Here is a tiny trained network, its code and every weight. The questions are about switching its units off for an input and a target symbol, where a switched-off unit gives its printed mean instead of its output.

import numpy as np


def w(rows, s, z=0):
    codes = np.array(rows[::2]) - 128.0
    scale = np.full(codes.shape[1], s)
    scale[-1] = z or s
    return codes * scale


def f(y):
    return y / 2 * (1 + np.tanh(0.7978845608 * (y + 0.044715 * y**3)))


def softmax(a):
    e = np.exp(a - a.max(-1, keepdims=True))
    return e / e.sum(-1, keepdims=True)


def log_softmax(a):
    a = a - a.max(-1, keepdims=True)
    return a - np.log(np.exp(a).sum(-1, keepdims=True))


def net(x, mask):
    ids = ['αγζλστψω'.index(c) for c in x.split()]
    T = len(ids)
    res = E[ids] + P[:T]
    u = 0
    for l in range(2):
        q, k, v = (res @ M[l].T for M in (Q, K, V))
        z = softmax(np.where(np.tri(T) > 0, q @ k.T / 3**0.5, -1e9)) @ v
        res = res + np.where(mask[u], z, O[l][:, -1]) @ O[l][:, :-1]
        u += 1
        y = f(res @ A[l][:, :-1].T + A[l][:, -1])
        res = res + np.where(mask[u : u + 8], y, B[l][:, -1]) @ B[l][:, :-1]
        u += 8
    return log_softmax(res[-1] @ U[:, :-1].T + U[:, -1])


Q, K, V, O, A, B = {}, {}, {}, {}, {}, {}
E = w([
[157,147,133,148,125,149],'α',
[83,157,146,111,50,146],'γ',
[19,137,171,114,60,104],'ζ',
[114,190,179,202,126,107],'λ',
[143,35,213,95,245,191],'σ',
[141,103,92,59,151,165],'τ',
[174,14,146,107,249,198],'ψ',
[242,173,168,82,177,196],'ω',
],0.015)
P = w([
[154,104,131,110,95,93],'0',
[140,110,118,157,133,248],'1',
[149,215,141,97,175,147],'2',
[129,157,99,127,172,33],'3',
[159,62,181,171,83,211],'4',
[131,240,168,69,187,101],'5',
[96,164,84,94,132,112],'6',
],0.013)
Q[0] = w([
[100,144,105,176,128,254],'0.h0',
[163,160,142,50,154,75],'0.h0',
[140,194,180,40,180,105],'0.h0',
],0.0091)
K[0] = w([
[158,184,136,105,201,197],'0.h0',
[122,94,255,183,20,176],'0.h0',
[127,34,176,180,56,207],'0.h0',
],0.0087)
V[0] = w([
[172,133,34,254,203,148],'0.h0',
[191,194,46,64,56,135],'0.h0',
[2,138,207,119,103,139],'0.h0',
],0.0073)
O[0] = w([
[12,38,191,87,194,119,61],'0.h0',
[209,152,156,2,164,209,1],'0.h0',
[75,147,20,155,205,183,185],'0.h0',
],0.01,0.0018)
A[0] = w([
[171,197,151,11,143,79,208],'0.n0',
[86,49,166,195,102,160,63],'0.n1',
[252,176,137,147,178,110,100],'0.n2',
[126,75,132,119,141,93,72],'0.n3',
[170,149,106,130,204,139,78],'0.n4',
[155,53,106,131,159,153,11],'0.n5',
[82,108,83,96,200,135,121],'0.n6',
[170,115,165,132,181,140,2],'0.n7',
],0.011,0.0047)
B[0] = w([
[96,33,225,160,78,12,254],'0.n0',
[185,171,26,184,61,168,201],'0.n1',
[76,124,147,120,88,194,233],'0.n2',
[109,146,63,77,71,94,134],'0.n3',
[87,164,62,114,66,79,182],'0.n4',
[182,109,124,69,68,2,153],'0.n5',
[117,230,189,158,86,114,173],'0.n6',
[108,227,76,246,131,156,156],'0.n7',
],0.0074,0.0078)
Q[1] = w([
[110,92,150,83,148,254],'1.h0',
[153,135,197,143,141,171],'1.h0',
[149,195,234,155,114,149],'1.h0',
],0.0075)
K[1] = w([
[106,254,162,152,190,104],'1.h0',
[73,126,163,142,144,188],'1.h0',
[207,83,114,137,118,237],'1.h0',
],0.0098)
V[1] = w([
[49,153,215,200,172,142],'1.h0',
[173,54,68,2,34,171],'1.h0',
[150,35,151,152,192,111],'1.h0',
],0.0084)
O[1] = w([
[106,197,218,170,117,45,101],'1.h0',
[70,88,164,47,2,123,255],'1.h0',
[58,89,135,143,98,130,98],'1.h0',
],0.011,0.007)
A[1] = w([
[82,130,200,88,86,25,124],'1.n0',
[130,91,157,150,121,60,2],'1.n1',
[175,100,66,63,224,214,96],'1.n2',
[68,165,164,253,128,111,211],'1.n3',
[78,2,142,116,126,145,148],'1.n4',
[89,99,105,78,98,213,170],'1.n5',
[22,127,12,170,134,108,151],'1.n6',
[126,208,160,97,145,8,102],'1.n7',
],0.0079,0.0058)
B[1] = w([
[146,159,171,142,93,243,250],'1.n0',
[151,213,28,205,1,162,143],'1.n1',
[64,180,182,158,135,74,136],'1.n2',
[163,74,64,71,193,141,210],'1.n3',
[83,139,168,202,127,57,209],'1.n4',
[94,212,97,135,195,33,211],'1.n5',
[250,61,159,184,190,122,180],'1.n6',
[211,177,186,78,60,135,171],'1.n7',
],0.009,0.018)
U = w([
[135,23,178,87,108,153,130],'α',
[70,126,26,1,71,164,171],'γ',
[132,150,35,136,70,113,43],'ζ',
[132,106,192,54,169,77,245],'λ',
[87,30,121,130,158,167,220],'σ',
[62,165,117,146,125,140,33],'τ',
[61,78,120,97,146,76,70],'ψ',
[164,63,85,113,58,168,2],'ω',
],0.0096,0.0062)

Each question gives the input, a string of symbols that net reads in full, and the target symbol t.
The units are the heads (3 rows each of Q, K, V and O) and the neurons (one row each of A and B). Each row of codes is followed by its name. A weight is (code - 128) times the scale printed after its matrix; where a second scale follows, it is the last column's (O, A, B and U).
mask holds one flag per unit, layer by layer, with each layer's heads first. A switched-off unit (its flag False) gives its mean, the last column of its rows in O or B, instead of its output. The means were averaged over made-up inputs and are rounded, as every weight is.
A unit's drop is (log p(t) with every unit on - log p(t) with that unit switched off) / (log p(t) with every unit on - log p(t) with every unit switched off).
The circuit of an input: a set's keep is (log p(t) with only the set's units on - log p(t) with every unit switched off) / (log p(t) with every unit on - log p(t) with every unit switched off). Starting from the 12 units with the biggest drops (on a tie, the unit counted first), units are removed one at a time, each time the one whose removal leaves the highest keep (on an exact tie, the one counted first), for as long as the keep stays at least 0.8.
circuit, biggest first: the units of the circuit, biggest drop first
top k neurons: the k neurons with the biggest drops, biggest first
k most important neurons of layer l: the k neurons of layer l with the biggest drops, biggest first
input ω τ λ ψ, target ω: 3 most important neurons of layer 0 => 0.n0, 0.n5, 0.n3
input ψ λ λ λ α σ, target α: circuit, biggest first => 1.n5, 0.n0
input γ γ τ α ζ α σ, target γ: 4 most important neurons of layer 0 => 0.n6, 0.n4, 0.n2, 0.n7
input ζ λ λ λ, target ζ: most important neuron of layer 1 => 1.n0
input λ ζ σ, target ζ: 2 most important neurons of layer 0 => 0.n4, 0.n0
input λ τ ψ γ γ, target ζ: circuit, biggest first => 0.n1, 1.n0
input ω λ ζ ψ γ γ, target γ: top 2 neurons => 0.n1, 1.n6
input σ λ λ σ γ ω, target γ: top 3 neurons => 0.n4, 0.n1, 0.n2
input τ σ λ α ζ, target σ: 3 most important neurons of layer 0 => 0.n1, 0.n0, 0.n2
input ω λ τ γ, target ω: 2 most important neurons of layer 1 => 1.n1, 1.n0
input τ λ α τ ψ λ τ, target τ: 2 most important neurons of layer 1 => 1.n5, 1.n0
input τ τ λ γ τ, target λ: circuit, biggest first => 1.h0, 1.n0
input σ τ λ σ λ, target ω: circuit, biggest first => 0.n1, 1.n5
input σ γ λ τ γ, target λ: top 2 neurons => 1.n0, 0.n0
input γ λ τ γ γ, target λ: circuit, biggest first => 0.h0, 0.n0, 1.h0
input γ τ τ α, target γ: circuit, biggest first => 0.h0, 1.h0
input λ ζ ζ λ ψ γ, target ψ: 2 most important neurons of layer 0 => 0.n5, 0.n1
input ψ α λ τ, target ψ: top 3 neurons => 1.n4, 1.n5, 0.n3
input τ λ ζ λ α, target σ: 2 most important neurons of layer 1 => 1.n5, 1.n3
input λ ω λ λ ζ γ, target ζ: circuit, biggest first => 0.h0
input τ τ ζ γ, target τ: 3 most important neurons of layer 1 => 1.n4, 1.n0, 1.n5
input ω λ τ ω, target ω: 3 most important neurons of layer 1 => 1.n1, 1.n0, 1.n5
input ψ λ τ λ, target ψ: 2 most important neurons of layer 0 => 0.n3, 0.n1
input λ α γ, target α: top 3 neurons => 1.n5, 1.n0, 0.n0
